Here is a tiny trained network, its code and every weight. The questions are about switching its units off for an input and a class, where a switched-off unit gives its printed mean instead of its output.

import numpy as np


def w(rows, s, z=0):
    codes = np.array(rows[::2]) - 128.0
    scale = np.full(codes.shape[1], s)
    scale[-1] = z or s
    return codes * scale


def f(y):
    return y / 2 * (1 + np.tanh(0.7978845608 * (y + 0.044715 * y**3)))


def log_softmax(a):
    a = a - a.max(-1, keepdims=True)
    return a - np.log(np.exp(a).sum(-1, keepdims=True))


def net(x, mask):
    res = np.array(x, float).reshape(1, 8) / 4 @ E
    y = f(res @ A[0][:, :-1].T + A[0][:, -1])
    res = res + np.where(mask, y, B[0][:, -1]) @ B[0][:, :-1]
    return log_softmax(res[-1] @ U[:, :-1].T + U[:, -1])


A, B = {}, {}
E = w([
[130,128,127,129,128,129],'x0',
[122,128,132,132,128,129],'x1',
[108,45,221,20,128,181],'x2',
[62,131,221,182,11,63],'x3',
[47,198,154,17,186,35],'x4',
[126,129,128,129,127,130],'x5',
[48,121,8,50,37,155],'x6',
[73,2,62,151,171,9],'x7',
],0.0071)
A[0] = w([
[99,165,121,87,162,129,119],'N0',
[105,176,172,100,155,40,92],'N1',
[58,139,97,91,87,158,70],'N2',
[84,167,39,124,82,127,166],'N3',
[126,92,117,154,157,94,70],'N4',
[157,115,165,140,157,102,115],'N5',
[162,189,89,150,145,75,238],'N6',
[142,136,164,147,159,111,172],'N7',
[158,127,180,139,174,115,6],'N8',
[158,187,145,98,125,187,12],'N9',
[103,121,197,125,37,80,104],'N10',
[131,49,95,113,151,88,86],'N11',
[99,163,118,77,184,88,38],'N12',
[173,211,184,123,97,174,73],'N13',
[128,174,101,160,151,104,67],'N14',
[185,171,171,195,192,97,135],'N15',
[114,66,113,161,147,65,82],'N16',
[126,24,179,81,132,125,248],'N17',
[131,184,126,104,126,205,59],'N18',
[130,175,155,132,134,165,54],'N19',
[185,43,117,188,85,144,99],'N20',
[228,101,115,112,78,136,35],'N21',
[123,86,154,69,180,186,130],'N22',
[111,116,47,52,41,148,38],'N23',
[89,88,128,162,179,137,76],'N24',
[143,130,83,64,252,178,3],'N25',
[119,81,101,170,132,189,49],'N26',
[125,110,175,56,128,162,115],'N27',
[175,115,88,111,160,160,98],'N28',
],0.013,0.0053)
B[0] = w([
[156,123,178,127,124,164,193],'N0',
[164,154,200,134,132,175,233],'N1',
[179,96,145,133,81,128,202],'N2',
[170,80,89,96,140,153,243],'N3',
[80,153,99,111,86,92,164],'N4',
[177,68,88,75,94,113,168],'N5',
[109,160,67,147,112,200,237],'N6',
[178,39,93,117,70,128,183],'N7',
[211,82,120,80,42,96,161],'N8',
[99,161,129,111,121,56,198],'N9',
[130,92,125,254,191,120,238],'N10',
[69,184,137,90,105,34,201],'N11',
[174,191,216,100,140,171,202],'N12',
[59,139,110,111,130,60,250],'N13',
[156,155,94,154,91,159,159],'N14',
[136,80,106,82,83,144,245],'N15',
[110,179,122,121,110,96,207],'N16',
[123,167,49,135,108,167,255],'N17',
[100,143,111,101,130,53,205],'N18',
[107,137,126,99,119,71,168],'N19',
[151,189,208,98,159,168,239],'N20',
[158,159,152,119,172,125,163],'N21',
[104,157,78,144,108,186,213],'N22',
[177,80,162,101,82,85,237],'N23',
[115,130,120,103,123,60,153],'N24',
[139,72,149,249,183,80,234],'N25',
[162,172,207,108,111,145,176],'N26',
[145,164,66,148,94,164,213],'N27',
[114,84,187,208,147,115,183],'N28',
],0.0097,0.0088)
U = w([
[155,21,98,43,81,105,104],'0',
[27,189,106,66,121,11,108],'1',
[90,81,143,250,156,96,109],'2',
[132,209,224,61,140,182,97],'3',
[74,112,85,85,136,152,253],'4',
[97,186,2,123,96,197,82],'5',
],0.0098,0.021)

Each question gives the input, the list of numbers given to net, and the class t.
The units are the neurons (one row each of A and B). Each row of codes is followed by its name. A weight is (code - 128) times the scale printed after its matrix; where a second scale follows, it is the last column's (A, B and U).
mask holds one flag per neuron, in row order. A switched-off neuron (its flag False) gives its mean, the last column of its row in B, instead of its output. The means were averaged over made-up inputs and are rounded, as every weight is.
A unit's drop is (log p(t) with every unit on - log p(t) with that unit switched off) / (log p(t) with every unit on - log p(t) with every unit switched off).
The circuit of an input: a set's keep is (log p(t) with only the set's units on - log p(t) with every unit switched off) / (log p(t) with every unit on - log p(t) with every unit switched off). Starting from the 12 units with the biggest drops (on a tie, the unit counted first), units are removed one at a time, each time the one whose removal leaves the highest keep (on an exact tie, the one counted first), for as long as the keep stays at least 0.8.
circuit, biggest first: the units of the circuit, biggest drop first
unit that matters most: the unit with the biggest drop
k most important neurons: the k neurons with the biggest drops, biggest first
drop of u: that unit's drop, to one decimal
input [6,-3,-7,-4,6,-6,-5,5], class 5: unit that matters most : N6
input [2,2,8,-1,-3,-1,-3,-7], class 5: 2 most important neurons : [N27, N22]
input [4,1,-6,4,0,-6,7,7], class 0: 2 most important neurons : [N3, N23]
input [1,-4,7,1,-7,-3,3,-5], class 3: 2 most important neurons : [N20, N26]
input [-1,6,3,-6,-8,2,4,-4], class 3: 2 most important neurons : [N26, N20]
input [8,4,8,1,-4,5,-4,-4], class 5: circuit, biggest first : [N17, N27]
input [-6,3,0,-7,-3,-8,2,-8], class 1: circuit, biggest first : [N18, N9]
input [4,6,7,0,-2,3,-6,2], class 5: 4 most important neurons : [N17, N22, N23, N27]
input [-6,-5,-1,7,2,4,2,-7], class 1: 2 most important neurons : [N13, N25]
input [6,-1,5,-1,-3,3,3,1], class 5: circuit, biggest first : [N17, N22]
input [-7,-6,8,7,-2,4,0,-4], class 5: 3 most important neurons : [N17, N27, N25]
input [7,2,-6,-1,-7,1,7,6], class 0: 2 most important neurons : [N3, N23]
input [3,8,-5,7,-8,-8,-1,1], class 3: 2 most important neurons : [N20, N25]
input [7,-5,-5,-8,-1,-6,-4,-3], class 2: circuit, biggest first : [N25]
input [-6,8,-6,-8,-4,8,-6,-7], class 2: 3 most important neurons : [N25, N28, N11]
input [4,-6,-8,2,-8,-7,7,-5], class 3: circuit, biggest first : [N20, N26]
input [3,3,2,8,8,-5,5,-5], class 2: 2 most important neurons : [N10, N20]
input [8,-2,-8,8,2,-5,4,1], class 2: 2 most important neurons : [N10, N17]
input [-3,3,5,5,-3,-5,-6,8], class 1: 2 most important neurons : [N11, N16]
input [-7,-1,5,0,7,-7,2,6], class 3: circuit, biggest first : [N12]
input [-7,-1,-2,0,1,-8,4,2], class 0: drop of N27 : 0.1
input [0,4,5,-8,3,-6,-2,1], class 2: drop of N25 : 1.3
input [4,-5,-4,1,-3,0,5,8], class 1: drop of N11 : 0.3
